Each row of numbers stands for one object and depends on some of the facts below. Use the named rows to name the rest.

Facts:
getres: uses; trorom: is of sort; notrem: belongs to class
[belis,didim,korar,zenas] getres greskes
[belis] getres drabran
[bemis] getres zotre
[bemis] getres fotru
[devu] getres zosik
[didim,skabak] getres gune
[didim] getres miflu
[didim,tridra] getres lapu
[flatram] getres falal
[flobrebrin,punen] getres poran
[flobrebrin] getres klogros
[flobrebrin] getres gresil
[foflon] getres kofik
[gemur] getres pagas
[gemur,zase] getres grabes
[gemur] getres gibrel
[gemur] getres steflik
[gista] getres feplo
[guflubra] getres plufor
[klidul] getres nuplur
[klidul] getres pideso
[klidul,voflo] getres rigrin
[klinom,vufirul] getres grukupel
[korar] getres fafar
[lostom,razul] getres stote
[lostom] getres kedrul
[lostom] getres lustar
[mastofam] getres flipu
[pletriplim,sketuk] getres kuplel
[pletriplim] getres grefis
[pletriplim,skoflo] getres demir
[plumol,zabel] getres stula
[plumol] getres ruplo
[plumol,skoflo] getres brafar
[plumol,sibal] getres skotra
[ponos] getres stutri
[razul] getres tetrak
[razul] getres lobin
[razul] getres vagre
[sibal] getres dati
[skabak] getres saskas
[sutim] getres drogim
[sutim] getres nakelom
[treskal] getres stamin
[treskal] getres kladror
[treskal] getres flegrem
[vufirul] getres fidrum
[vufirul] getres rupo
[zase] getres nebotok
[zenas] getres plore
[zenas] getres ruge
trorom c <- belis,bralek,brogan,datok,demir,didim,flipu,fotru,fubul,greskes,guflubra,gune,kladror,lobin,lustar,pideso,pletriplim,plumol,ponos,pugogrin,sketuk,stiluk,stote,trapli,zalas,zase,zopanon
trorom b <- bemis,drepu,fafar,fidrum,flegrem,foflon,fusken,gista,gretur,klidul,kodin,korar,lostom,mastofam,mavil,modras,mugel,nuplur,ploton,poran,rupo,sifi,skanum,skoflo,skotra,sodrezo,steflik,stivuk,sutim,tetrak,tradam,vagre,zabel,zukal,zupivo
trorom a <- brafar,bramaple,brogufa,dabrem,dati,devu,drabran,drogim,falal,feflu,feplo,flatram,flobrebrin,gabelik,gemur,gibrel,grabes,grefis,gresil,grukupel,kedrul,klinom,klogros,klupapen,kofik,kuplel,lapu,metropim,miflu,nakelom,nebotok,pagas,paru,plore,plufor,punen,razul,rigrin,rubu,ruge,ruplo,ruro,saskas,sibal,skabak,stamin,stula,stutri,teles,treskal,tridra,voflo,vufirul,zegon,zenas,zogri,zosik,zotre
[belis,bemis,brogufa,fubul,klupapen,pletriplim,pugogrin,ruge,sibal,vagre] notrem j
[brafar,dabrem,dati,demir,flobrebrin,greskes,kodin,poran,punen,stamin,teles,tetrak,voflo,zabel,zalas,zosik] notrem f
[bralek,drepu,flipu,fusken,gibrel,gista,grukupel,klogros,lobin,lostom,lustar,mavil,pagas,ploton,plufor,razul,rupo,saskas,sifi,skanum,treskal,zase,zogri,zotre,zukal] notrem e
[bramaple,fafar,falal,flatram,flegrem,foflon,gretur,kladror,klidul,korar,mugel,paru,ruro,sketuk,stiluk,stula,sutim] notrem h
[brogan,fidrum,grefis,gresil,guflubra,lapu,mastofam,miflu,rigrin,rubu,skotra,zupivo] notrem i
[datok,devu,drabran,drogim,feplo,fotru,gabelik,gemur,grabes,gune,klinom,kofik,kuplel,modras,nebotok,plore,ruplo,skabak,skoflo,sodrezo,steflik,stivuk,stote,tradam,tridra,vufirul,zopanon] notrem d
[didim,feflu,kedrul,metropim,nakelom,nuplur,pideso,plumol,ponos,stutri,trapli,zegon,zenas] notrem g

Named rows:
[ 18   8  -5  38 -15  -3 -12 -12  37  17 -30   4 -35   6  -4   5 -15 -20
   2 -10  -1 -24  30  -1   9 -18 -34  29 -34  -7 -13   7  -7  38   6  -3
  14  13  -5  -2  16  11  -5 -13   6] -> pugogrin
[  4  -1  -7  27   8   8 -18  28  23  21 -30  13   0  -4   7  11  -1  -5
   7   8 -24 -32  32  -1  26 -11 -29  20 -39   3 -29  30  33   9  17  -6
  10   7   8 -38  -4  24  14 -32   9] -> datok
[  0   2 -38   9   0  -4  -5  -2  13   7 -29  16 -18 -14   7   3 -21  -6
   2   1   0 -30  22   0   8 -19  -1 -12 -31   5 -23  28  23  -4  13   4
   7   9  12 -19   3  26   6 -24  -7] -> fafar
[  1   2  -7  42 -11   5  -9   7  20  13 -33   6 -38   2   5   1 -24 -16
  11   7  11 -18  37  11   0 -21 -29  10 -38  -5   3  10   7  25  12   7
  11  16  -4  -8  12   9   0 -11   7] -> drabran
[ 22  12 -18  25   4  -9 -18  -2  27  12 -25  -1 -30  12 -16 -11 -21 -19
   8  -2 -18 -36  49  18   3 -36 -18  41 -37 -14  -4  15  -8  25   2  28
  25  10  -8  -9  40  13  -9 -20  -4] -> belis
[ 14   6 -15  10 -16   3 -19  -5  37  19 -29   2   0  -5  -4  18 -12  -1
   4  -5 -27 -45  17 -14  23 -14 -22  20 -24  -1 -30  21  16  16  13  -6
  20  11   7 -14   7  34   7 -25  13] -> zalas
[ -3   1 -11  10   3   8 -12   5  22   6 -37  16   1  -1  18  10 -24  -6
  10   4 -16 -45  11  -5  21 -16  -8   5 -31  -3 -28  28  28  -3  19  -6
  13  11   0 -15   3  25  19 -27  -1] -> saskas
[  6   9 -12  29   2  -2 -11  12  11   5 -31   1 -18   2   4 -12 -17 -19
  13  13  -4 -24  47  26   0 -37 -21  24 -33 -12   1  14  12  23  15  18
  10   6  -8 -10  25   7  -9 -13   2] -> tridra
[ 25   1  -8  35 -32  -5   7 -31  13   8 -14 -24 -43 -16  -3  15 -11  -9
   7  11  19  10  25   8  -8 -36 -44  -8 -24 -14   7 -27   1  21  -4  -3
  14 -15  -4  29  18  14  -7   0  16] -> rigrin
[ 10   1  -8  17 -24   4 -19  -6  32  17 -32  -3 -10  -2  -1  18 -23  -3
   5  -2  -9 -41  16 -11  13 -21 -21  17 -21  -9 -12  12   9  18  20  -1
  21  14   0   0   9  26   7 -13  16] -> dabrem
[ -7   2 -26  19  -9   4  -1  -5  14   8 -33   8 -15  -8  11   6 -25 -13
   6   4   7 -25  21  -1   1 -16  -5 -14 -20  -6 -18  15  19   4  11   0
   5  12   2  -6   8  20  10 -22   1] -> paru
[ 12   1 -13  31  -4   5 -13   7  23  10 -27  11 -31  -7   6  -1 -12 -12
   5   3   4 -24  31   5   7 -22 -33  11 -41   3 -10  23  17  20  19  -2
   6   7   7 -16   1  14   0 -12   2] -> sodrezo
[ 23  -1 -17   5  -3   2  -9  -2   2  14 -16  -8  -1 -28   2   0  13   9
  16   4  -6 -13  33  14   2 -47 -29  12 -24   1 -11   2  22   5   2   3
  18 -29  11  -2  15  23  -8 -15   5] -> mastofam
[  8  -1 -20  19 -35   2  -8  -8  17  20 -22 -16 -20 -19  -6  19 -14   2
   7   6   4 -16  28  -3  -1 -25 -24  -6 -15  -4  -5  -6  13  17   9   1
  17   7   8   8   9  24  -2 -10  22] -> kedrul
[ 10   4 -22  13  -1  -3  -8 -10  23   7 -32  18 -19  -6  13   0 -19 -11
   3  -6   4 -36  16  -2  10 -21  -9   5 -30   4 -24  26  15   3  14  -4
  10   7   4 -10   8  21   7 -20  -6] -> ploton
[ 16   3  -5  29  -9   1 -18   0  37  19 -31   5 -18   2  -1   7 -11 -12
   3  -7 -14 -34  28  -5  18 -16 -31  27 -36  -6 -21  19   8  26  13  -4
  16  11  -1 -17  11  19   4 -20   8] -> fubul
[  9   0 -11  10 -19   7 -20   2  35  14 -34  -1  -2  -6   4  18 -18   3
   7   1 -17 -45  14 -11  19 -19 -21  17 -24  -3 -18  17  18  14  24  -5
  20  12   1  -4   5  28   7 -20  16] -> zosik
[  6 -11  -1  28 -28  12 -16 -10  11  24 -19 -15 -23 -23  -4  14  -2  -2
  16  -1   9  -9  29  -2  -3 -31 -27 -11 -28  -6   0  -8   6  16  -5  -5
  18 -14   8  16  10  25   3  -5  10] -> grefis

Rows to name:
No name comes twice in this set of rows, the named rows included.
[ 26   5 -14  -4  -4   0 -13   6  35   7 -25   3   9 -14   9  21 -17  11
   5   4 -34 -49   7 -12  38 -24 -25  18 -31   7 -30  32  32  -5  30 -14
  17   4   7 -17  -8  38   7 -27  17] : poran
[  5  13 -19  -6  27  -1  -8  13  17   7 -35  13  31  -2  19   0   0 -11
   7   6 -43 -47  21   3  27 -23  -5  27 -22  -2 -49  36  39  -7  19   7
   7   0   4 -32  13  26   9 -40  -4] : zase
[ 29  15 -10  15   1  -4 -14  -2  23   2 -31   4 -13   0   7 -13  -8 -16
   8  -2  -5 -34  36  11   5 -41 -30  42 -27  -1 -10  19   7  25  20   4
  15  -2  -4  -8  23  11 -13  -9   0] : bemis
[  7   9  15  43 -17  11 -21   7  20  15 -32   2 -27  -8  12  -2 -10 -29
  17  -1   8 -25  44  -4   2 -14 -11  -9 -32  -3   0  19  -6  32  10  -5
   0  13   3  -6  15  12  -4  -3   4] : kuplel
[ 19  14 -35  -6  -9  -9 -16  -1  14  12 -26  11  12 -17   0   2   0  -4
   6 -10  -9 -47  22   8   7 -31 -32  48 -14  -1 -11  20  11  19  28  -3
  16 -16   3  -2  22  28   7 -20   5] : zabel
[  5   9 -47  -1   9 -13  -5  -6   3   3 -27   8 -21 -10   0 -11 -27 -13
   5   4  -4 -36  42  23  -5 -37  11   1 -25  -7  -8  26  16  -6   6  32
  12   4   5 -20  30  20  -5 -26 -20] : korar
[  7  24 -11  21  -8 -10  -6 -17   4   9 -29   0 -11 -11  10 -13   2 -43
  13  -9   4 -21  48   3 -10 -22  20 -15  -4  -5 -19  12 -12  19  -6  13
 -14   7  10  -7  36  13 -21 -13 -16] : sketuk
[  9  12 -10  32  -2  -4  -6   4  12   7 -33   1 -25   3   6 -14 -16 -25
  15  12   6 -19  47  23  -8 -36 -25  21 -30 -12   6   5   5  28  12  18
   8   7  -9  -7  30   2 -12  -6   2] : skabak
[  7  -2 -24  12 -23   1 -10   1  21  26 -17 -10  -4 -26  -8  24   2   5
   2   4 -18 -19  27 -10  14 -15 -23   4 -19   2 -25   4  23  11   6   0
  16   2  16 -15   2  36   1 -27  18] : trapli
[  4   0 -35  -2  -3  -6 -16  11  11  20 -16 -12   5 -21 -18  10  -7   7
   6  11 -36 -32  46  11  12 -34  -5  15 -21  -7 -13  15  24  -5   2  29
  27  -1  12 -25  22  38  -5 -38   8] : didim
[  7  12 -45  14 -32 -17  -4 -12  -3  27 -14  -1  -6 -28 -16   2  11 -17
   4 -13  16  -9  42  15 -16 -22 -39  33   4 -10   3 -14  -6  36   4   3
   4 -20   8   8  37  19  -1 -10   7] : plumol
[ 13   4 -24  19 -20  -6 -19 -14  37  17 -24  -3 -31   1 -23  14 -31  -3
  -4  -8 -17 -39  29  -4  10 -19 -12  20 -32 -11 -11  15  -3  18   3  18
  31  18   1  -7  22  30  -2 -25   3] : greskes
[ 11   0 -23  19 -27  -5  -2  -7  23  23 -17 -15 -13 -23  -9  23  -4   1
   0   6 -12 -15  27  -7  11 -19 -27   1 -20  -1 -17  -1  19  12   1  -2
  11   1  14  -7   6  32  -2 -24  19] : pideso

Now the same objects, written a new way:
Known rows:
[ 21 -17   6   1  -4 -28 -11   4   1  -4   5  -9 -11   8  12  10  -6  -6
   8 -14  25  -6 -10  17  -4   4] -> drogim
[-24  35  10  19   6  32  -1   5 -23   0  -2   6  11   0 -16 -16 -12   9
  17  -4 -12  -4  17 -27  13  -2] -> sibal
[-10 -17   9  10 -10  16  11  18  -5  -7  22 -13 -11 -10   8 -33 -27  10
 -24 -44  -1  -5  -4 -37  58  -7] -> zenas
[ 11   5  -8   0   6  -7  14  -7  12  -2 -32   3  -5  12 -20   1  13  -5
  -1  21   9   5  -1   8 -32  -1] -> kladror
[-16   7  -4  -6  -3  -4  -1 -11   3   8  -1  11   7  11  -3  17  21   5
   4  32 -14   5  -4  21  -6   1] -> fusken
[  3 -19   5 -20  -9  28   4   8  -2 -13  45 -16 -10  -8  15  -9 -11  -6
 -19 -50  -5   3   2 -29   4  -2] -> metropim
[ -7  -5   9  16  -1 -56 -29   0   5  13 -24  -5 -13 -35  -3   9 -37  12
   2 -14   5   0  11   7  12   4] -> skoflo
[ -8  -7  -6 -15  -8   1  -7  -2  -2   0  17  -8   2  -3   8   5  -1  -1
  -9 -11 -23   8  -6   6  -2   0] -> zupivo
[ -4  -6   8  -6  -8  10   6   7  -2  -5  23  -6  -5  14   9  -4   6  -1
  -6 -15   4  -5 -12  -5  11  -2] -> lapu
[ 12 -16   7  28   0 -33  -8  10  -3   2 -12  -3 -10  -3   4  -7 -28   9
   6 -11  27 -12  -5   9  39   1] -> tridra
[ 16  -5 -20  34  10   9  -2 -17  22   6 -34  28 -12 -18 -19   5  -4   9
  10  12 -16   6  19  18  29  -9] -> klidul
[ 20  -7  -8   3  -1 -43  -7   8  -4  -4  -8 -13  -4  -7   2  10 -10  -7
  -4 -10  20  -2 -10  32 -22   3] -> zopanon
[  2  -5  -3  -7   0  -7   1 -18  18   3 -29   3  -9  20 -10   4  12  -1
   3  23 -12  10  -4   7 -11  -1] -> gretur
[ -2  -3  -1  -5  -3 -12   3 -15  19   3 -34   1 -11  29  -9  -1  16   0
   0  23 -11   9 -11   9  -2  -2] -> fafar
[  9  -3   9  -2   3   7  10 -12  18  -2 -19   7 -15  29 -10   1  17  -3
   9  17  14   1  -1  -6 -14   0] -> ruro
[  2  10   6 -14   0  30   0   0   2  -6   6  -2   2   5  12 -12  18  -9
   1  -6   0   1   3 -23   1  -1] -> dabrem
[ -3   1 -11  17   7   1   8  12 -13   1   4   1  11 -33 -12  -8 -26   7
 -11 -10  -2  -1  12  -6   8  -1] -> guflubra
[-16   7  -4  -6  -3  -5  -1 -11   3   7   0  11   7  10  -3  17  21   5
   4  31 -15   5  -5  21  -7   1] -> mavil

Which object is each row?
No name comes twice in this set of rows, the named rows included.
[-18  22  -7 -17   1  24  -8  -4  -8   8   0  -2  19   8   5  -2  12  -6
   5   7 -42   1  -9  -1  -9  -3] : vagre
[ -3  16  17   7  -5  -2   6 -13   2 -14 -21   1 -25  34 -27   0  12   4
  16   6  19  13  17  -8 -23   2] : stula
[ -7 -13  -7 -20  -5   3  -4  -2  -7   1  18 -11  10   1  11   2  -7  -1
  -8  -4 -25   7  -7   0  -3   2] : fidrum
[-25  36  -5  22   5  10  13  18 -15   9 -28   1  20   3 -13 -29  -2   7
  -6  11 -16 -14 -16  -8  30  -8] : belis
[ -5  -9   7 -12   7  13  16  -5 -11   4  13   6  23  29   2   3   8   1
  11  43   9  -4  -5  -7 -14   9] : grukupel
[  0   3  -9  -7  -1  -1   8   8  -8  -5  14  -7   5 -12  -3   4   0  -4
 -14 -12  -2   2  -4   7 -21  -1] : brogan
[ -1  -6   6 -10  -5  14   3   4  -2  -5  27  -4  -4   4   8   2   3  -3
  -3 -17   3  -3  -3  -7  -3   0] : rubu
[-31  37   6   3  19   6  -5   8  12  29 -22  14  17 -53 -11  -1 -12   1
  -7   3 -16 -19   8 -33 -18  -3] : pletriplim
[  3 -10   4 -10  -3  17   4   3  -6  -5  30  -4   1   5  10   2   0  -4
  -2 -14   1  -2  -3  -9  -3   1] : gresil
[ -2  16   8 -11  -3  27  -1   0  -4 -11   6  -3  -1   7   7 -12  16  -7
   3  -8   0   5   9 -23  -2  -1] : dati
[ 19  -5 -12  10  -1  34   0   1   8  -9  34  15 -12 -16   7  15  12  -4
   3 -31  -3  -4   7  17  10  -8] : rigrin

